Here is a tiny trained network, its code and every weight. The questions are about switching its units off for an input and a target symbol, where a switched-off unit gives its printed mean instead of its output.

import numpy as np


def w(rows, s, z=0):
    codes = np.array(rows[::2]) - 128.0
    scale = np.full(codes.shape[1], s)
    scale[-1] = z or s
    return codes * scale


def f(y):
    return np.maximum(y, 0)


def softmax(a):
    e = np.exp(a - a.max(-1, keepdims=True))
    return e / e.sum(-1, keepdims=True)


def log_softmax(a):
    a = a - a.max(-1, keepdims=True)
    return a - np.log(np.exp(a).sum(-1, keepdims=True))


def net(x, mask):
    ids = ['βεηθπσ'.index(c) for c in x.split()]
    T = len(ids)
    res = E[ids] + P[:T]
    u = 0
    for l in range(2):
        q, k, v = (res @ M[l].T for M in (Q, K, V))
        z = softmax(np.where(np.tri(T) > 0, q @ k.T / 3**0.5, -1e9)) @ v
        res = res + np.where(mask[u], z, O[l][:, -1]) @ O[l][:, :-1]
        u += 1
        y = f(res @ A[l][:, :-1].T + A[l][:, -1])
        res = res + np.where(mask[u : u + 4], y, B[l][:, -1]) @ B[l][:, :-1]
        u += 4
    return log_softmax(res[-1] @ U[:, :-1].T + U[:, -1])


Q, K, V, O, A, B = {}, {}, {}, {}, {}, {}
E = w([
[111,137,97,105,71,3,178],'β',
[207,149,106,75,39,142,146],'ε',
[219,92,77,162,63,86,95],'η',
[173,115,163,162,200,19,147],'θ',
[126,194,247,110,187,109,190],'π',
[119,95,203,205,225,88,63],'σ',
],0.0068)
P = w([
[156,136,127,111,161,105,121],'0',
[232,142,147,152,225,2,110],'1',
[98,76,126,111,81,113,194],'2',
[125,203,166,71,126,131,93],'3',
[202,81,234,171,128,32,112],'4',
[110,85,106,171,56,177,218],'5',
[109,188,193,91,93,134,122],'6',
],0.0082)
Q[0] = w([
[23,215,92,72,182,225,33],'0.h0',
[111,167,168,79,186,86,105],'0.h0',
[2,118,96,171,173,219,48],'0.h0',
],0.0078)
K[0] = w([
[220,221,174,41,176,48,3],'0.h0',
[90,138,184,66,126,112,137],'0.h0',
[231,162,127,132,216,13,29],'0.h0',
],0.0079)
V[0] = w([
[209,96,65,136,74,253,33],'0.h0',
[169,26,37,224,103,100,84],'0.h0',
[152,69,155,222,210,22,83],'0.h0',
],0.0051)
O[0] = w([
[179,79,158,29,164,162,63,9],'0.h0',
[139,35,59,120,97,102,34,130],'0.h0',
[62,72,106,254,166,120,77,47],'0.h0',
],0.0068,0.0014)
A[0] = w([
[165,114,177,135,200,77,15,189],'0.n0',
[99,77,1,77,20,131,177,157],'0.n1',
[67,84,87,236,75,88,132,253],'0.n2',
[170,197,150,39,59,173,131,216],'0.n3',
],0.0054,0.0028)
B[0] = w([
[122,138,186,65,144,95,43,193],'0.n0',
[102,133,115,75,3,64,50,204],'0.n1',
[65,114,118,230,98,111,94,207],'0.n2',
[162,163,154,74,193,57,148,253],'0.n3',
],0.007,0.0052)
Q[1] = w([
[18,79,55,115,105,199,49],'1.h0',
[233,20,173,205,124,89,105],'1.h0',
[221,49,98,2,89,204,128],'1.h0',
],0.0055)
K[1] = w([
[215,114,110,165,183,100,25],'1.h0',
[33,1,20,159,15,199,126],'1.h0',
[184,151,70,59,97,3,87],'1.h0',
],0.0064)
V[1] = w([
[138,104,229,141,182,176,41],'1.h0',
[159,72,1,118,86,129,80],'1.h0',
[90,190,243,104,160,137,212],'1.h0',
],0.0053)
O[1] = w([
[52,66,240,159,25,227,3,6],'1.h0',
[135,29,40,109,210,91,81,90],'1.h0',
[188,233,199,151,76,177,166,162],'1.h0',
],0.0052,0.0023)
A[1] = w([
[120,107,38,214,234,100,183,221],'1.n0',
[134,125,111,82,55,71,131,253],'1.n1',
[150,161,143,227,140,138,185,189],'1.n2',
[116,2,63,77,197,104,57,96],'1.n3',
],0.0057,0.0021)
B[1] = w([
[158,64,20,173,218,64,222,173],'1.n0',
[120,215,161,107,153,85,82,254],'1.n1',
[125,88,170,179,97,203,215,174],'1.n2',
[204,18,89,95,1,225,167,187],'1.n3',
],0.006,0.0073)
U = w([
[140,138,31,156,210,99,224,7],'β',
[189,182,151,10,157,76,86,235],'ε',
[179,57,96,88,96,163,128,53],'η',
[92,90,131,198,163,137,125,130],'θ',
[151,152,161,172,84,183,199,136],'π',
[23,155,162,168,54,105,1,150],'σ',
],0.0058,0.0019)

Each question gives the input, a string of symbols that net reads in full, and the target symbol t.
The units are the heads (3 rows each of Q, K, V and O) and the neurons (one row each of A and B). Each row of codes is followed by its name. A weight is (code - 128) times the scale printed after its matrix; where a second scale follows, it is the last column's (O, A, B and U).
mask holds one flag per unit, layer by layer, with each layer's heads first. A switched-off unit (its flag False) gives its mean, the last column of its rows in O or B, instead of its output. The means were averaged over made-up inputs and are rounded, as every weight is.
A unit's drop is (log p(t) with every unit on - log p(t) with that unit switched off) / (log p(t) with every unit on - log p(t) with every unit switched off).
The circuit of an input: a set's keep is (log p(t) with only the set's units on - log p(t) with every unit switched off) / (log p(t) with every unit on - log p(t) with every unit switched off). Starting from all 10 units, units are removed one at a time, each time the one whose removal leaves the highest keep (on an exact tie, the one counted first), for as long as the keep stays at least 0.8.
units of the circuit, in order: the units of the circuit, biggest drop first
most important unit: the unit with the biggest drop
k most important neurons: the k neurons with the biggest drops, biggest first
k most important neurons of layer l: the k neurons of layer l with the biggest drops, biggest first
drop of u: that unit's drop, to one decimal
input β η σ β θ, target σ: 2 most important neurons : 0.n0, 0.n2
input ε ε π β σ, target π: 3 most important neurons : 1.n2, 0.n1, 1.n1
input β ε θ π π π, target π: units of the circuit, in order : 1.h0, 0.h0, 1.n2
input ε ε θ, target β: units of the circuit, in order : 1.n0, 0.h0, 1.h0, 0.n0
input σ η ε σ β π θ, target π: 2 most important neurons : 0.n1, 1.n2
input η σ θ, target β: units of the circuit, in order : 1.n0, 0.h0, 0.n0
input π π η, target η: 2 most important neurons : 1.n3, 0.n1
input ε β π ε ε, target π: 2 most important neurons : 1.n2, 0.n1
input ε ε π ε η, target π: units of the circuit, in order : 0.h0, 1.h0, 1.n2
input η β β, target σ: units of the circuit, in order : 0.n1, 0.h0, 0.n2
input π η σ ε ε, target σ: 3 most important neurons of layer 0 : 0.n2, 0.n3, 0.n0
input π π σ θ σ, target σ: most important unit : 0.n0
input ε θ σ η, target σ: units of the circuit, in order : 0.h0, 1.h0, 1.n0
input β β β ε η, target β: units of the circuit, in order : 1.h0, 0.h0, 1.n0, 0.n1
input ε ε σ π π, target σ: units of the circuit, in order : 0.h0, 1.h0, 0.n3
input ε π η ε π, target η: 2 most important neurons : 1.n3, 0.n3
input β π σ, target θ: 2 most important neurons of layer 0 : 0.n2, 0.n1
input σ π η σ β, target η: most important unit : 1.h0
input ε ε β ε θ β, target σ: 2 most important neurons : 0.n1, 0.n2
input η β β β θ π θ, target π: most important unit : 0.h0
input π θ β σ ε π η, target π: 2 most important neurons of layer 0 : 0.n1, 0.n0
input σ σ β ε η, target β: 3 most important neurons : 1.n0, 0.n1, 0.n0
input ε ε ε π θ ε, target ε: 2 most important neurons of layer 0 : 0.n3, 0.n1
input ε ε η, target η: drop of 1.h0 : 1.1
input ε ε θ θ β, target θ: drop of 0.n2 : 0.2
input ε η β β ε, target β: drop of 1.n0 : 0.2
input ε β β β β, target β: most important unit : 1.h0
input η η η ε θ, target η: drop of 0.h0 : 0.5
